Below is a small trained network, with its code and all its weights. Each question gives an input and a class and asks what happens when units are switched off, that is, made to give their printed mean instead of their output.

import numpy as np


def w(rows, s, z=0):
    codes = np.array(rows[::2]) - 128.0
    scale = np.full(codes.shape[1], s)
    scale[-1] = z or s
    return codes * scale


def norm(h):
    return h / np.sqrt((h * h).mean(-1, keepdims=True) + 1e-5)


def f(y):
    return y / 2 * (1 + np.tanh(0.7978845608 * (y + 0.044715 * y**3)))


def log_softmax(a):
    a = a - a.max(-1, keepdims=True)
    return a - np.log(np.exp(a).sum(-1, keepdims=True))


def net(x, mask):
    res = np.array(x, float).reshape(1, 4) / 4 @ E
    u = 0
    for l in range(3):
        y = f(norm(res) @ A[l][:, :-1].T + A[l][:, -1])
        res = res + np.where(mask[u : u + 11], y, B[l][:, -1]) @ B[l][:, :-1]
        u += 11
    return log_softmax(norm(res)[-1] @ U[:, :-1].T + U[:, -1])


A, B = {}, {}
E = w([
[108,213,174,129,203,59,140,203,134],'x0',
[149,168,254,134,122,240,122,101,156],'x1',
[109,149,111,136,74,202,146,197,72],'x2',
[147,123,131,116,136,119,136,130,109],'x3',
],0.0042)
A[0] = w([
[90,114,105,40,137,122,155,133,169,2],'0.n1',
[133,200,218,147,153,55,129,219,77,101],'0.n2',
[112,147,114,100,61,167,184,186,36,121],'0.n3',
[193,61,210,144,123,200,90,111,105,139],'0.n4',
[172,77,151,124,152,67,104,93,199,74],'0.n5',
[177,1,95,171,69,169,186,30,89,65],'0.n6',
[121,154,140,191,154,107,187,136,106,96],'0.n7',
[228,94,134,166,160,64,60,145,149,19],'0.n8',
[102,72,35,180,154,94,150,123,71,100],'0.n9',
[113,154,112,123,60,181,188,244,101,86],'0.n10',
[69,122,249,105,149,211,183,114,66,117],'0.n11',
],0.0044,0.002)
B[0] = w([
[177,177,130,180,148,77,65,22,103,105],'0.n1',
[50,106,148,51,66,134,190,84,107,238],'0.n2',
[143,62,100,245,182,106,119,137,207,193],'0.n3',
[128,146,74,88,94,71,111,93,135,211],'0.n4',
[155,104,96,234,252,151,118,63,7,185],'0.n5',
[57,175,154,42,138,218,242,157,109,253],'0.n6',
[83,170,137,85,115,169,26,109,119,135],'0.n7',
[158,86,162,178,178,115,136,187,167,143],'0.n8',
[187,196,69,99,81,69,94,125,163,210],'0.n9',
[140,32,136,214,252,99,173,120,99,195],'0.n10',
[216,105,86,135,84,61,69,146,143,209],'0.n11',
],0.0039,0.0032)
A[1] = w([
[127,121,43,172,86,182,192,83,78,155],'1.n1',
[200,70,204,80,139,190,90,161,165,95],'1.n2',
[196,134,173,142,177,157,100,76,116,185],'1.n3',
[24,155,189,98,125,2,130,193,150,34],'1.n4',
[92,167,143,168,112,129,197,152,251,253],'1.n5',
[123,129,32,98,101,25,75,203,122,66],'1.n6',
[172,168,119,135,223,117,109,34,179,123],'1.n7',
[150,96,58,80,98,123,177,134,194,147],'1.n8',
[169,130,128,123,133,111,180,153,120,57],'1.n9',
[214,191,180,122,49,112,72,82,82,41],'1.n10',
[195,190,138,101,140,179,35,146,191,46],'1.n11',
],0.0049,0.0006)
B[1] = w([
[134,112,231,120,182,99,82,127,124,222],'1.n1',
[142,189,41,171,126,89,118,181,94,170],'1.n2',
[171,92,91,225,129,114,134,176,138,171],'1.n3',
[71,123,146,52,94,254,110,102,73,252],'1.n4',
[191,117,38,53,168,81,60,105,58,159],'1.n5',
[208,159,240,176,84,90,124,156,182,239],'1.n6',
[107,128,38,167,141,134,212,236,97,209],'1.n7',
[117,219,158,118,85,135,138,69,96,192],'1.n8',
[112,150,122,143,115,175,98,109,120,137],'1.n9',
[159,110,163,117,98,36,146,86,201,153],'1.n10',
[134,159,121,128,52,72,111,211,113,139],'1.n11',
],0.0044,0.0035)
A[2] = w([
[198,156,151,126,55,51,103,139,115,141],'2.n1',
[122,212,16,71,147,95,140,197,100,224],'2.n2',
[120,112,153,115,41,153,67,177,140,114],'2.n3',
[121,115,63,2,105,178,110,44,67,141],'2.n4',
[93,80,53,235,239,168,139,171,140,145],'2.n5',
[194,125,128,137,82,216,153,108,162,230],'2.n6',
[172,169,124,174,131,115,105,187,81,255],'2.n7',
[130,36,129,208,199,149,98,195,67,107],'2.n8',
[222,106,154,101,105,30,107,140,57,103],'2.n9',
[113,151,185,138,180,106,77,156,113,135],'2.n10',
[214,202,53,138,63,79,90,161,164,81],'2.n11',
],0.0051,0.0018)
B[2] = w([
[151,163,69,215,134,168,58,85,153,220],'2.n1',
[126,65,175,130,100,188,100,121,119,201],'2.n2',
[181,120,116,140,171,34,181,59,150,161],'2.n3',
[51,119,240,53,233,186,103,218,104,255],'2.n4',
[184,77,38,222,133,108,144,51,1,234],'2.n5',
[82,158,93,129,161,74,110,153,114,193],'2.n6',
[118,76,108,92,97,101,156,85,180,212],'2.n7',
[165,113,71,121,205,67,206,40,133,206],'2.n8',
[126,144,98,129,121,187,117,157,187,195],'2.n9',
[132,131,81,122,175,184,138,75,98,147],'2.n10',
[103,181,210,102,22,105,121,170,213,220],'2.n11',
],0.005,0.0041)
U = w([
[48,155,218,43,168,202,134,188,40,254],'0',
[175,199,120,177,7,109,92,147,255,23],'1',
[174,81,30,214,184,99,208,86,33,99],'2',
],0.0067,0.00083)

Each question gives the input, the list of numbers given to net, and the class t.
The units are the neurons (one row each of A and B). Each row of codes is followed by its name. A weight is (code - 128) times the scale printed after its matrix; where a second scale follows, it is the last column's (A, B and U).
mask holds one flag per neuron, layer by layer. A switched-off neuron (its flag False) gives its mean, the last column of its row in B, instead of its output. The means were averaged over made-up inputs and are rounded, as every weight is.
A unit's drop is (log p(t) with every unit on - log p(t) with that unit switched off) / (log p(t) with every unit on - log p(t) with every unit switched off).
The circuit of an input: a set's keep is (log p(t) with only the set's units on - log p(t) with every unit switched off) / (log p(t) with every unit on - log p(t) with every unit switched off). Starting from the 12 units with the biggest drops (on a tie, the unit counted first), units are removed one at a time, each time the one whose removal leaves the highest keep (on an exact tie, the one counted first), for as long as the keep stays at least 0.8.
circuit, biggest first: the units of the circuit, biggest drop first
unit that matters most: the unit with the biggest drop
k most important neurons: the k neurons with the biggest drops, biggest first
k most important neurons of layer l: the k neurons of layer l with the biggest drops, biggest first
input [5,1,-6,-6], class 2: circuit, biggest first : 1.n7, 2.n5
input [-3,2,4,-8], class 2: circuit, biggest first : 0.n10, 1.n4
input [-5,-5,-3,-8], class 0: unit that matters most : 0.n6
input [-5,7,-8,3], class 2: circuit, biggest first : 0.n5, 1.n7
input [-6,-6,5,-2], class 0: 2 most important neurons : 0.n6, 0.n11
input [3,6,-7,8], class 2: 2 most important neurons of layer 0 : 0.n5, 0.n9
input [5,0,6,7], class 2: 2 most important neurons : 0.n10, 0.n3
input [-1,4,-4,3], class 1: 2 most important neurons : 0.n10, 1.n10
input [-1,-6,-6,-7], class 1: 2 most important neurons : 0.n9, 1.n6
input [7,-7,-2,-4], class 0: 3 most important neurons of layer 1 : 1.n4, 1.n3, 1.n10
input [4,6,-7,5], class 2: 3 most important neurons : 0.n5, 0.n9, 1.n7
input [-5,7,-1,-4], class 1: 3 most important neurons : 0.n11, 0.n2, 1.n4
input [-6,1,8,-6], class 2: 4 most important neurons : 0.n10, 0.n3, 1.n4, 0.n2
input [0,-3,-3,0], class 1: unit that matters most : 0.n9
input [-5,0,-5,2], class 0: 3 most important neurons : 0.n6, 0.n3, 0.n10
input [-6,-1,5,-2], class 0: 2 most important neurons : 0.n6, 0.n5
input [6,5,-7,4], class 2: 3 most important neurons : 0.n5, 1.n3, 0.n6
input [7,5,-8,0], class 2: 2 most important neurons of layer 2 : 2.n4, 2.n11
input [6,8,3,-3], class 1: 2 most important neurons of layer 0 : 0.n11, 0.n6
input [2,4,8,2], class 2: unit that matters most : 0.n10
